Each row is followed by its group and then its class within the group.
[ -3   0  17  -4  -2   4   0   2  -8   9  -2  11   2  28  -8  -5   9   7
  -3  -9  -2  15   1   2   1   5   0   8  11  -9 -14   7 -20   3   3  -6
   2   9 -11  11   0 -21   1   1  -1   9  -1   4   5  13   7  -8  11  21
  -7  -6   8  19  -2 -19  -8] : Pom > (48)
[ -5 -16  17  -6  -5  14  -1  24  -1   2  -4  12  -5   4  12  -2  -7  11
   0  -1 -12   8   6 -13  -4  -1  26 -12   4  -3   6   0  -8   6  -5 -15
   2  11   7  33  -3  -5   1   2  14   5  -5   1   2  20   2   7  -6   2
  -1  -4   8   6  -3 -19   1] : Vud > (38)
[  9  -8   4   2  -3   2  -1 -16   0 -14  -4  -5   1   1  -2  -3  -1  -2
  -3  -4  -9   8 -11  13  12 -12 -10  -9  -4   2  -7   1  13   4   1  12
   3 -12  -2  -7  -1   9  -6  15   5   5  -7  -6  10  23   0   3  11   9
   6  -1   2   9   6 -10  -1] : far > (42)
[  2  -5   4   3  -7   4  -3  14   0  -3  -5   9  -6  19  -2   3  -7   3
   4   1   1   6   4  -4  -3  -6  15  -5  11   3  -4  -6 -15  11  -2 -13
  27 -12   0  23   1 -11  -2 -16   5  -1   5  -5  -8   3   2   1  -5 -10
   6   4   8  10   0 -14 -18] : Munog > (53)
[-13  -9   5  11  -4  -1  -4  24  -4   5  -3   5  -4  41  -1   5  12  17
  -3  -9   2  17   3  -4  13  -2   8   7  19 -31 -19   5 -33   5  -1 -17
   5   1  -3  18   8 -16  -4  -4  -5   7   2  -7  -4  14  13 -11 -17  26
   6  -8   6  31  14 -14 -18] : Pom > (48)
[ -6 -18  -1   7   2  11 -12  23   8  -8  -8   9  -2   3   3   6  21   8
   6   5 -13  11  -8  -8 -10  -3   9 -15  15  14  -1  -6 -19   5   0  -7
  13  19  -3  20  -4  -5   5  -8  12  -2  -8   2 -18   3  -2   2  -8   5
 -13  -2   1   9  -1  -8   6] : Vud > (38)
[ -1  -2 -11  -3   0  -1  -3  11 -15  -1   7   1  -6  30   1 -12   1   9
  -1  -1  -9  -2   0  -4   0   0  -8   5  11 -14 -13   7 -23   4  -4 -16
   6  11  -4  20   8  -7   2   0  -2   3  -4  -7   1   8   8  -8  -1  27
  -8   0  10  29   9  -5 -12] : Pom > (56)
[ -1  -9  -8  15 -12   5  -2  24  -5  -6   1  12  -9  14   3   3  -1   0
  -5   0   5 -20  -4 -14 -11  -7   8  -2   7  -1   2  -3 -12  -1  -4  -8
  16  -4   1 -11   5  -8   2  -8   6  -5  -6   4   9   9   9   3  -1   5
 -16  -1   8  25  13  -4  -9] : Munog > (53)
[ -4  -7  -8   1  -3   8  -4  27   4   4  -4   2  -9   7   6   5 -13   1
   4   8  -2  11   4  -4  -7 -15  14  -6   1  -9   4  -3  -5   7  -2  -3
  -1  -6  -3  27   2   1   4 -14  -3 -12   0  -4  -7  16  -2   7  -4  -5
   0   1   8 -13   8  -1  -5] : Munog > (36)
[ -2   5  12  -6   3   1   6  20  -5  -4   0   6  -5  39   0   5   5   4
  -1  -8   4   7   7  -9  13   0 -13  13  15 -34 -22  11 -32  26  -1 -17
  -9   1  -5  15   4  -8  -8 -10  -2   1   1 -13   8  16  15   2   0  34
 -15 -10   6  14   9  -3 -25] : Pom > (48)
[  3  -8  39   9  -3  -5  -6   4   4   1  -8  -4 -11   2   8  -5  -2  12
   0  -1 -11  13  -5  -4  -5  13   7 -17  10   5   1   3  -3  14   0  -7
  17   8  -2  18   0  -3   3   5  -2  11   3  -1  -1   5  10  12   3 -11
   8   1  -3  -8 -11 -17  17] : Vud > (45)
[ -2   2   7  15  -2  12  -4 -15  12   4  -4  -1   6  14   5  -4  -6   6
  -2 -10 -11   6   0   2  18 -13 -16  -7   1  28  -6  -4  14   1  -3  18
   6  -5   1 -12  14   9   4   5  -5   1  -8  -3   6  10   2   2  11  12
   6  -5   3  18   1 -11   4] : far > (54)
[ -1   0 -10   4  -3 -12 -15  18   5   6  -1  10   0  39 -20   2 -11   3
  10   1   0   6   0   0  13  -4  17   9  19 -22  -5  -7 -15   2   0 -15
  -7   6  -2  11   8 -12   3  -9  -4   4  10  -4 -17  -4   5 -10  -2  24
   6   2  14  29  -5  14  -2] : Pom > (56)
[ -2  13   1   2  -9  11  -2 -10   4  -7   2  -4   5 -11  -6   0  -5   0
   3  -5  -4  13 -20  12  14 -12 -17  -2 -11   0   0  -7   9  -4  -9  20
  -5   1  -2  -5  -6  10 -12  14 -16   7  -5   0   2  11  -4  -5  -8  17
   6   0   3  26   6  -1   4] : far > (42)
[ -3 -21  23   7  -9   9 -17  16   9   2  -6   9  -3   3   7  -6   3   6
   3   5 -16  18  -6  -7  -6  -1  20 -14   4   9   0 -12   0  14  -2 -14
  10  -1   4  35  -3  -4  -5  -3  10  -6  -2  -6  -2  17   5   9   2  -5
   0   0   1   9 -17 -18  14] : Vud > (38)
[  5  -8 -10   0  -4   0   9  29   3   6   0   6  -6  28  11  -2  -2   7
  -1   3  -3 -15   6  -3 -20  -8  15   3  13  -3  -7  16 -16   5  -2 -24
   5 -11  -1  11  -2 -14  -9 -11  -2  -5  -1  -4  -1   0   6   0  -9  -2
   4  -2  11  10  10  -7 -12] : Munog > (53)
[ -3  -7 -16   7  -4  14   2  32  10   7   6   7 -12  11  19  -3   3  10
   0   0 -12 -19  -6 -12 -16 -11  13   3  23  15  -1  10 -19   8  -4 -15
  11  -2   1  10   1   6   3 -18  10  -2  -8  -6   5   1  10   4 -14   4
   4   2  26  13   7 -12  -9] : Munog > (36)
[ -1   1   3   6 -11   0 -11   8   2  -1   0  12  -8  28   4  -2  -5  -2
   4   3   4  -6  -8   3   8  -7  16  -6   6 -10 -12  -3 -10  10   6 -13
  11 -17  -4  10  -3 -24   4 -14   2  16  11  -1  -7  -2  -3  -1   4 -11
  -2   1   8  25   4 -14  -1] : Pom > (56)
[ -6  -5   7  -4   3  16   8 -20  -3  -5   0 -14  -6  -8   6  -7 -12  -7
   5   0 -11  13  -1  11  15 -10 -24  -9 -26  28   5  -2  13  -2   2  24
  11 -13  -1  -4  -3   7  -1   5 -11  -7 -13  -8  10  15 -14  -2  20  -7
  -4 -11  -3  23  10 -14  -6] : far > (42)
[  2  -8  28  -3  -2   4 -13  26   1   0  -7   6  -2  18   2  -3  -9  -3
 -14  -3 -14  17   1   3  -5  -8   8 -10  -3   0  -2   1 -12  10  -1   2
  11   5 -14  28   2  -6   1   4 -13  12  -7 -11   0  17 -14   3   3  -7
   3 -24   6  23  14  -9  -4] : Vud > (45)
[ 11   2  16  -1  -5   0 -12 -13  12  -6   9  -9   5   0  -1  -7  -2  -8
   6   1 -14   6 -18   7  16 -12 -19  -6  -8   4  -2 -11   8  -1   0   6
   2   1  -4  -9   4   6  -8   3   0   5 -15   3  -5  19   4 -14  11  19
  -1  -6  -1  26   7  -7   4] : far > (54)
[ -5  -5 -12   6   2  13 -15 -21   6 -10   5  -8   4   9 -13  -3  -9   0
  -2  -8  -5   9 -21   4  23 -12  -3  -4  -6   8   1 -12   8  -3   4  18
  11  -8  -1 -20   1   4  -6   6  -9 -16  -7   4   2   5  -7   3  12  13
   9   0  10  25  -3  -2  16] : far > (54)
[  3 -10  26  -2   6   3 -14  17   1  -3  -6   2  -7 -12 -10  -5   7   1
 -10   4  -3  19  -6   1  -4  -1   2  -2   4 -12  -9   1 -21  11   6  -3
   7  20  -3  26   7 -10   5   8   4   5  -4  -3   1  12   2   3  -8  -2
   2  -6   2   7   4  -7   2] : Vud > (45)
[ -3 -12  34   5   7   7 -15  15   2  -1  -5   6  -5  13  10   2   6   1
   1  -1 -17  12  -7 -44 -38  -1  -1 -11  12  25  11 -10 -13  11   0 -11
  13   1   1  11   2  -5 -19   1   6   6  -5  -8  -5   4  -3   2   3   2
 -10  -8   3  21   4 -20   9] : Vud > (38)
[ -4   4   6  -2  13  19  -2 -18   6  -5   1 -12   8   0  -3  -4  -6  -7
   1  -8 -12  -2  -5   3  15  -9 -24  -6  -7   7   0   0   8   3  -5  18
   7  -9  -7 -21   8   6  -3   6   0  -4 -17  -3   8  13   0   2  15  30
   0  -2   9  16  11  -6  -6] : far > (42)
[  0  -7 -18  13  -5 -24   1  17   0  -5  -5  13  -7  22   8   4   0   7
  -4   3   0 -13   0  -3 -10 -10  14   4  18   3   1   8 -13   5  -1 -14
   5  -9  -1  15   3  -5  -2 -10   3  -8   3  -3   3   2   3   1 -20  -6
   3   1  11   5  -6 -11  -9] : Munog > (53)
[ -1   6   2  -5  -3  11  13  13   1   5  -5   5  -6  19 -13  -8  -2  18
  -6  -7   6  10  15  -1   8  -7  -1   9  15 -26 -15   9 -25   0  -3  -2
  -8   0   1  27  -7  -8  -1   1  -5  -4   2  -1   0   6  15 -12 -14  10
   2  -3  12  27  16   0 -16] : Pom > (48)
[ -2  -8 -14   1   4   1   6  25   9   5   1  -1  -7  -9  12  -1  -4  -7
  -8   4  -4 -14   1  -8 -10  -2  13   4  10   1  19   5  -6   0  -6  -5
  -4   1  16  14   5   3   3  -3   6  10  -5  -1   6   1   7   7 -20  -4
   7   1   7  -9   5   4  -7] : Munog > (36)
[ -1 -15  19   1   0  -5 -17  27   2   5 -10   3   1   6  -5  -2  -3  -2
  -1  -4  -6  13  -1  -1 -11   0   6  -9   2  -7   0   0 -26   3 -14  -6
   5  15   3  24  -6 -11   4  10  10  11  -4  -4  -3   2  -6   0   4  -8
   5 -10   0  14   7 -10   6] : Vud > (45)
[  8 -11   4   1  -2   1  -7  24   5   0  -4  16  -3  29   4  -2   6   5
   1   6  -8   3  -7  -4  -6  -5   5   2  11   6 -13   7 -12  13  -3 -22
   4 -12   0  10   0  -9   0 -12   4   2   7  -3   2   4   8   5  -2 -12
   1 -11   6   7   6 -14  -9] : Munog > (53)
[  1  -9 -13   2  -1   2   9  30   4  -6  -1   3 -14  11  25  -2   5   6
  -3   5 -13 -14   0 -11 -17   2   7  -6  21   3  -7   9 -13  12  -4  -7
  14  -1   5  19   6  -1   5  -9   2  -6  -4  -4   6  16  -1  18  -7  -6
  -6   1  11  -4  14   0 -21] : Munog > (36)
[ 12  -4 -17  18 -30   2   5  29  -9   1   1   8 -16  17  11   2   3  -1
   1  10  -3 -19  16  -7  -7   1  15   5  14   2   1   8 -12   4   6 -16
  -4  -2  -1   7   0  -1   1 -10   4  -5   4  -1   0   2   7  11  -8   8
  -7   5   6  -6   7   2 -12] : Munog > (36)
[ -6  -7  -6  -3  -7  -5   0  29  -2   2  -2   8  -3  41  -8  -1  -2   0
   2  -6   4   2  -1 -11  -1   4 -12   7  17 -10 -13  10 -33   7   0 -14
   8  -1  -6   0   2 -18  -3  -7   7  12   7  -3  -4 -13  10 -16  -1  14
  -8   3   9  26  12   9 -22] : Pom > (56)
[ -3 -16  -4   0  -2   2  -4  17   2  -5   6  12  -6   9  22  -1   4   9
  -1   3 -13 -24  -4  -4  -9  -1   5  -1  17  18   4  34 -17  -2  -2 -11
  -1  -4   0  19  -1  -1   0 -18   2 -10  -6  -8  -4   0  10   5  -7 -10
  -3   1   6   1  -8 -12  -6] : Munog > (53)
[ -4   3  26  -2   6   2  -4   9  -4  -3  -1   2  -4  23  -9   9  -4  -1
  -2  -3   1  12  12   4  14  -3  -4  12  11 -23 -19 -10 -25   3  -4  -4
  -8   1  -5  25  -4 -13   1  11  -5   3 -15  -2  21  13  16  -4   0  17
   7  -9  -3  12   7  -5 -10] : Pom > (48)
[  4 -11 -17   3  -9   4   5 -12   9 -12  -3  -3   7  11  10  -1  -2  12
   5 -10 -15  -7 -26   7   8 -18  -7  -5   1  14  -6   2   3  -3   1   7
   9 -19   2 -26  11  12 -16  10 -14   8  -4   0  11  15   1   9  10  33
   0  -3   5  30   6  -8  -8] : far > (54)
[  0  -9  -9   3  -7   6  -4  28   1  -3   1  13  -5  10   8   0   1   9
  -3   2   2  -7   2  -7 -11 -15   6   2  14   2   0   1 -32   5   4  -4
   6  -9   0  17   5 -10   5  -9  -3  -7   2   1  -1   2  -3   0  -7 -19
   5  -5   6   5   1 -10   0] : Munog > (53)
[ -6  -2  -1  -5  -2   8  10  16  -2   4  -2  10  -4  24 -12   0   3  11
  -5  -8   8   7   4   5  12   1  -2   6  16 -29  -8   0 -27   3   3  -2
   2   0   1   9  -3 -10  -4  -2   1   0  -2 -17  -3  15  13  -6  -1  21
  -2  -6   8  26  19  -4 -11] : Pom > (48)
[ -1   1   0  -5   1   4   1 -16   2  -9   7  -8   6  -4   3  -8  -9  -4
  -2  -6  -6   1  -3   9  15 -11 -12  -5 -12  17   0   5   6  -4   3  18
   3 -13  13 -14  13   2 -10  11  -5   4 -14  -4  21  18 -11   3   8   1
  -1  -8   9  21   8  -1 -19] : far > (42)
[  2 -10 -15   6  -9   9   6  12  16   6   7  -1  -4   1   7   1  -5   8
  -2   7 -10 -12  12  -9  -3  -1  11   3   8   2  -3   4  -1   9 -18 -17
   6  12  -4  17  10  -3   2 -16   5 -13  -6  -9  15  12   3  13  -8   5
  -5  12  10   5   3 -12  -6] : Munog > (53)
[  1 -17  12  12  -2  28  -6  22   1  -1   0  11   1  -3  14  -1   4  14
   4   9 -20  13   4  -5 -18   1  13 -15  -2  29  11  -4 -22  12  -1  -6
  21  -5  10  25  -2  -1   3  -3  -7  -2  -8  -4  -6   8 -12  13   4 -26
 -13 -10   3  12   0 -23   6] : Vud > (38)
[ -2 -24   4  14  -1  12 -14  14  -1   2 -12   8  10   2  12  -6  12  14
   9   3 -15  10  -8  -8 -14  -1  11 -18  11   5   2 -16  -9  10  -1 -12
  12   7   2  21   4  -3   6  -2  12 -14  -6  -1  -2   1  -6  13   3  -2
 -10  -3  10   6  -3 -10  11] : Vud > (38)
[ -1   3  13   2  -8   1  -7 -19  12 -13   5  -4   5  19   0  -7  -3  -2
   4 -17 -19   3 -33  -2  19 -13 -12   1  -6  17  -8  -8   4  -1   3  10
   4 -21   2 -36   3   2 -11  10  -7   5 -11  -6  -3   9   0  -4  13  21
   6  -3  15  26   4 -14  -1] : far > (54)

Each row is followed by its group and then its class within the group.
[-10  -3   4   1  -4  -1   1  -8   6  -4  11 -23   0  -3  15   1  -3   6
   0   2  12  -6  -1  -1  -6   8  14  20   2   5   5 -13   8 -10   0 -10
  23   2  13  -2  -7   3  -4  -4  -4   4  -4 -10   7  15  -2 -19   3   4
  -9  -6 -11  -6  19   7   2] : <57> > <100>
[-16   5   4   7  23  -1   5   2  -8   1  -1   4   3  -7  -4   4   5   3
  -5   7  -4   8  -3   7 -19  14  -1  14   4  10   2 -21   7  -7 -14  -7
   0   4  14  -4   1  17 -10 -13  18   6  -5 -18  15   9  -8 -41  -3   1
   8  -7  -1   4  22  -5  -7] : <65> > <101>
[  0   3   2   4 -13   1  -7 -19   8   6  -2  -5 -11  -4  -8   1   2  -7
   2   6 -14   5  -8  -4   2  14  -3  15   3   7  -6  11 -10  -1  -1 -10
  -8  -1  -1  -4   6  14  -1   9   0   5   3   7   3   1   8 -13   5  -7
 -10   2   0   1  -6  -1  -2] : <56> > <93>
[-21  18  20   3  15   0   5  -2  -4   1  -1   9   1   5  -6  -7   6  -6
 -17   1   2  14   7  21  -3   0   1  -4  -5   0   6 -17  -3  -4  -4 -12
  -2   4  14   5   3   4   1 -12  17  -1 -12  -7  13   7   1 -10  -7   7
  -2  -4   2  -3  19  -5  -2] : <65> > <101>
[ -7  -2   6   7 -10  -1 -11  -7  10   3   6   6 -11  16 -11  -8 -11 -31
   9   2  -4  -5   7  13  18  -2   8  19  -3  -2   0  12 -16  -5  -2 -18
  -3   3  -2   5   6  -2   1  -3   9  17  -3  -1  10  -7  -1   6  13  -9
 -29  -1  -2  -3  -3 -14   1] : <56> > <99>
[-19  24  18  -4  -4  -6  -4 -18   4  -7   8 -16   0  18  11 -22  11  10
 -14  -7  10  -7  -2   0   6   4  17   6  -2 -18   6  -6 -11 -18   2  -8
  23  -9  13   1   4 -14   3   9   5   1  -8   0  25   8  11  22   6  -1
 -22   1  15  -6  12 -11   2] : <66> > <102>
[-12   5  13   2  -9 -11 -22 -26   9  -1  25  -8 -17  15  11 -19 -11 -27
  -7  -3   3  -2   4   6   5   0   5  10 -13  -7   5   2 -25 -24  21 -16
  25   0  17  -6   1   5  16  17  14  13  -1   6  11  -4  -2  -7  30  -2
 -51   2   2  -6  -7 -16  27] : <56> > <93>
[-21  10  17  -4  10 -10  -4  -9   6  -3  10  -7   2  19   5 -18   6   5
 -10  -5  11 -10   2  11  -6   9  13 -10 -10 -11   3 -18 -12 -31  -2 -14
  32 -13  11  -1  11  -8   6  -2  17  -1  -6  -9  16  12   0   0   7   4
  -7  -4  19  -3  11  -8   0] : <66> > <102>
